Here is a tiny trained network, its code and every weight. The questions are about switching its units off for an input and a class, where a switched-off unit gives its printed mean instead of its output.

import numpy as np


def w(rows, s, z=0):
    codes = np.array(rows[::2]) - 128.0
    scale = np.full(codes.shape[1], s)
    scale[-1] = z or s
    return codes * scale


def f(y):
    return np.maximum(y, 0)


def log_softmax(a):
    a = a - a.max(-1, keepdims=True)
    return a - np.log(np.exp(a).sum(-1, keepdims=True))


def net(x, mask):
    res = np.array(x, float).reshape(1, 4) / 4 @ E
    y = f(res @ A[0][:, :-1].T + A[0][:, -1])
    res = res + np.where(mask, y, B[0][:, -1]) @ B[0][:, :-1]
    return log_softmax(res[-1] @ U[:, :-1].T + U[:, -1])


A, B = {}, {}
E = w([
[169,91,62,146,255,60,61,97],'x0',
[70,173,174,35,159,61,135,171],'x1',
[70,135,119,75,116,162,48,56],'x2',
[142,159,49,72,48,149,82,222],'x3',
],0.0089)
A[0] = w([
[152,162,130,74,165,189,121,131,7],'n1',
[34,140,175,116,119,160,1,71,199],'n2',
[133,201,222,65,162,38,133,165,161],'n3',
[215,133,95,211,143,237,166,138,205],'n4',
[74,184,105,187,82,237,183,107,17],'n5',
[71,128,242,70,73,162,171,173,142],'n6',
[86,169,201,67,187,93,144,140,178],'n7',
[140,67,10,189,203,124,105,58,191],'n8',
[160,169,4,59,69,124,121,195,184],'n9',
[90,96,165,188,38,124,153,145,5],'n10',
[201,104,95,104,194,46,37,136,112],'n11',
[182,117,145,179,124,168,164,27,166],'n12',
[122,122,149,203,143,75,186,214,172],'n13',
[76,143,201,158,161,39,184,32,221],'n14',
],0.0085,0.0028)
B[0] = w([
[115,88,148,111,134,90,197,138,135],'n1',
[135,110,153,78,175,218,162,185,217],'n2',
[57,182,28,149,61,210,101,47,205],'n3',
[80,254,76,109,82,215,127,86,222],'n4',
[107,149,186,142,201,89,159,46,188],'n5',
[54,187,192,161,140,148,143,74,225],'n6',
[104,173,83,132,94,197,28,21,196],'n7',
[11,145,174,79,119,174,160,62,252],'n8',
[83,67,149,199,42,163,127,141,232],'n9',
[77,115,132,147,120,113,200,90,172],'n10',
[72,138,208,199,111,140,248,93,222],'n11',
[117,65,33,143,39,151,64,103,212],'n12',
[173,97,154,30,118,205,189,213,192],'n13',
[129,88,147,194,96,217,43,151,229],'n14',
],0.0071,0.011)
U = w([
[85,156,78,133,67,153,114,102,184],'0',
[43,173,216,166,151,88,214,90,112],'1',
[95,81,128,171,44,174,75,157,120],'2',
[116,126,148,78,130,226,157,166,250],'3',
[101,141,166,133,108,146,106,163,113],'4',
[254,132,170,38,168,96,141,147,2],'5',
[141,136,132,94,149,72,94,174,2],'6',
[160,142,138,84,180,82,137,172,2],'7',
],0.011,0.0035)

Each question gives the input, the list of numbers given to net, and the class t.
The units are the neurons (one row each of A and B). Each row of codes is followed by its name. A weight is (code - 128) times the scale printed after its matrix; where a second scale follows, it is the last column's (A, B and U).
mask holds one flag per neuron, in row order. A switched-off neuron (its flag False) gives its mean, the last column of its row in B, instead of its output. The means were averaged over made-up inputs and are rounded, as every weight is.
A unit's drop is (log p(t) with every unit on - log p(t) with that unit switched off) / (log p(t) with every unit on - log p(t) with every unit switched off).
The circuit of an input: a set's keep is (log p(t) with only the set's units on - log p(t) with every unit switched off) / (log p(t) with every unit on - log p(t) with every unit switched off). Starting from the 12 units with the biggest drops (on a tie, the unit counted first), units are removed one at a time, each time the one whose removal leaves the highest keep (on an exact tie, the one counted first), for as long as the keep stays at least 0.8.
units of the circuit, in order: the units of the circuit, biggest drop first
top k neurons: the k neurons with the biggest drops, biggest first
drop of u: that unit's drop, to one decimal
input [8,-7,0,-2], class 1: units of the circuit, in order -> n11
input [-1,4,3,6], class 2: top 2 neurons -> n9; n4
input [5,-1,1,5], class 1: units of the circuit, in order -> n11; n12
input [8,-6,7,-5], class 1: top 2 neurons -> n8; n11
input [-7,-7,2,-6], class 0: top 3 neurons -> n12; n4; n11
input [5,2,6,4], class 3: top 3 neurons -> n2; n6; n5
input [-3,7,-5,-3], class 0: top 2 neurons -> n3; n7
input [4,-1,-5,-2], class 3: top 2 neurons -> n13; n6
input [-7,7,-3,-6], class 0: top 4 neurons -> n3; n7; n14; n11
input [5,-1,2,-7], class 2: top 2 neurons -> n14; n12
input [1,-8,-7,-5], class 0: top 3 neurons -> n4; n12; n2
input [-7,-8,-1,-8], class 0: top 4 neurons -> n12; n4; n5; n9
input [1,6,4,-3], class 0: drop of n13 -> 0.2
input [-1,-5,-8,2], class 3: units of the circuit, in order -> n13
input [-8,-2,6,2], class 1: drop of n5 -> 0.1
input [0,6,-7,-6], class 3: drop of n9 -> 0.2
